Below is a small trained network, with its code and all its weights. Each question gives an input and a target symbol and asks what happens when units are switched off, that is, made to give their printed mean instead of their output.

import numpy as np


def w(rows, s, z=0):
    codes = np.array(rows[::2]) - 128.0
    scale = np.full(codes.shape[1], s)
    scale[-1] = z or s
    return codes * scale


def f(y):
    return np.maximum(y, 0)


def softmax(a):
    e = np.exp(a - a.max(-1, keepdims=True))
    return e / e.sum(-1, keepdims=True)


def log_softmax(a):
    a = a - a.max(-1, keepdims=True)
    return a - np.log(np.exp(a).sum(-1, keepdims=True))


def net(x, mask):
    ids = ['ΞΨγεζσφ'.index(c) for c in x.split()]
    T = len(ids)
    res = E[ids] + P[:T]
    r = res
    for j in range(2):
        rows = slice(3 * j, 3 * j + 3)
        q, k, v = (r @ M[0][rows].T for M in (Q, K, V))
        z = softmax(np.where(np.tri(T) > 0, q @ k.T / 3**0.5, -1e9)) @ v
        o = O[0][rows]
        res = res + np.where(mask[j], z, o[:, -1]) @ o[:, :-1]
    y = f(res @ A[0][:, :-1].T + A[0][:, -1])
    res = res + np.where(mask[2:14], y, B[0][:, -1]) @ B[0][:, :-1]
    return log_softmax(res[-1] @ U[:, :-1].T + U[:, -1])


Q, K, V, O, A, B = {}, {}, {}, {}, {}, {}
E = w([
[176,213,46,212],'Ξ',
[115,99,131,187],'Ψ',
[85,205,254,195],'γ',
[94,55,103,151],'ε',
[119,130,107,118],'ζ',
[106,59,88,127],'σ',
[157,146,81,72],'φ',
],0.012)
P = w([
[63,80,107,253],'0',
[120,118,67,111],'1',
[114,61,78,102],'2',
[119,73,77,109],'3',
[101,113,191,85],'4',
[202,141,158,75],'5',
[185,166,163,87],'6',
[193,142,167,115],'7',
[159,196,175,122],'8',
[152,188,171,146],'9',
],0.0067)
Q[0] = w([
[170,88,77,95],'h1',
[106,165,189,89],'h1',
[103,52,1,128],'h1',
[175,146,196,124],'h2',
[166,192,206,89],'h2',
[170,146,77,170],'h2',
],0.0096)
K[0] = w([
[68,114,205,171],'h1',
[187,177,105,79],'h1',
[82,157,249,254],'h1',
[158,96,119,37],'h2',
[186,113,68,56],'h2',
[119,76,141,180],'h2',
],0.0084)
V[0] = w([
[49,52,235,113],'h1',
[252,107,61,178],'h1',
[174,209,160,138],'h1',
[189,71,94,229],'h2',
[65,12,115,173],'h2',
[118,123,89,2],'h2',
],0.0082)
O[0] = w([
[28,246,179,78,2],'h1',
[208,21,105,100,225],'h1',
[180,222,218,244,147],'h1',
[221,122,105,2,228],'h2',
[56,114,111,16,130],'h2',
[16,73,8,217,47],'h2',
],0.0069,0.0062)
A[0] = w([
[85,118,126,206,227],'n1',
[161,108,42,153,76],'n2',
[26,94,119,70,56],'n3',
[187,192,188,130,74],'n4',
[119,125,146,123,2],'n5',
[149,160,87,9,51],'n6',
[71,180,171,191,159],'n7',
[132,81,97,176,182],'n8',
[165,17,206,117,108],'n9',
[118,81,123,204,214],'n10',
[69,36,2,95,158],'n11',
[136,136,163,166,187],'n12',
],0.0078,0.0056)
B[0] = w([
[245,147,191,17,152],'n1',
[125,80,106,255,255],'n2',
[105,195,81,53,138],'n3',
[56,59,145,195,204],'n4',
[231,82,72,180,128],'n5',
[130,167,149,54,194],'n6',
[246,42,58,94,155],'n7',
[152,80,167,107,237],'n8',
[213,207,122,61,254],'n9',
[64,109,216,130,208],'n10',
[62,56,85,253,219],'n11',
[103,97,131,109,184],'n12',
],0.0063,0.0059)
U = w([
[128,168,156,126,4],'Ξ',
[118,191,77,90,237],'Ψ',
[74,39,117,255,140],'γ',
[91,117,47,109,77],'ε',
[101,110,86,133,72],'ζ',
[149,182,214,20,210],'σ',
[213,96,95,103,74],'φ',
],0.0061,0.0034)

Each question gives the input, a string of symbols that net reads in full, and the target symbol t.
The units are the heads (3 rows each of Q, K, V and O) and the neurons (one row each of A and B). Each row of codes is followed by its name. A weight is (code - 128) times the scale printed after its matrix; where a second scale follows, it is the last column's (O, A, B and U).
mask holds one flag per unit, heads first, then neurons. A switched-off unit (its flag False) gives its mean, the last column of its rows in O or B, instead of its output. The means were averaged over made-up inputs and are rounded, as every weight is.
A unit's drop is (log p(t) with every unit on - log p(t) with that unit switched off) / (log p(t) with every unit on - log p(t) with every unit switched off).
The circuit of an input: a set's keep is (log p(t) with only the set's units on - log p(t) with every unit switched off) / (log p(t) with every unit on - log p(t) with every unit switched off). Starting from the 12 units with the biggest drops (on a tie, the unit counted first), units are removed one at a time, each time the one whose removal leaves the highest keep (on an exact tie, the one counted first), for as long as the keep stays at least 0.8.
units of the circuit, in order: the units of the circuit, biggest drop first
unit that matters most: the unit with the biggest drop
k most important neurons: the k neurons with the biggest drops, biggest first
which heads matter: for each layer, one digit per head in row order, 1 if its drop is at least 0.15 and else 0, layers parted by /
drop of u: that unit's drop, to one decimal
input γ ε ζ, target σ: units of the circuit, in order => [h2; h1]
input φ σ Ξ ε Ξ γ Ξ Ψ, target σ: which heads matter => 00
input φ φ Ξ, target γ: 2 most important neurons => [n11; n2]
input Ψ Ξ Ξ Ξ, target σ: units of the circuit, in order => [h2; h1]
input σ φ φ ζ, target ε: unit that matters most => h1
input φ Ξ φ σ, target γ: units of the circuit, in order => [n11; h2]
input φ Ξ γ σ, target σ: which heads matter => 10
input σ Ξ φ, target ε: units of the circuit, in order => [n11; h1; h2; n3]
input Ξ φ φ Ξ φ σ, target γ: units of the circuit, in order => [h2; n11]
input ζ ε Ψ ε φ, target Ψ: units of the circuit, in order => [h1; h2; n3]
input Ψ σ φ ε φ, target ε: units of the circuit, in order => [h2; h1; n11; n3]
input φ Ξ σ γ γ Ξ Ψ Ξ φ ε, target σ: units of the circuit, in order => [n2; h1]
input Ξ φ Ξ γ Ψ φ γ σ, target σ: 2 most important neurons => [n2; n11]
input φ φ ζ φ σ φ φ φ Ξ Ξ, target γ: 4 most important neurons => [n9; n2; n10; n6]
input γ Ξ σ Ξ, target σ: units of the circuit, in order => [h1; h2]
input σ Ξ σ, target ε: drop of n3 => 0.2
input φ φ φ, target γ: drop of n11 => 0.3
input φ Ξ φ ζ, target γ: drop of h1 => 0.1
input γ Ξ Ψ, target σ: drop of h2 => 0.2
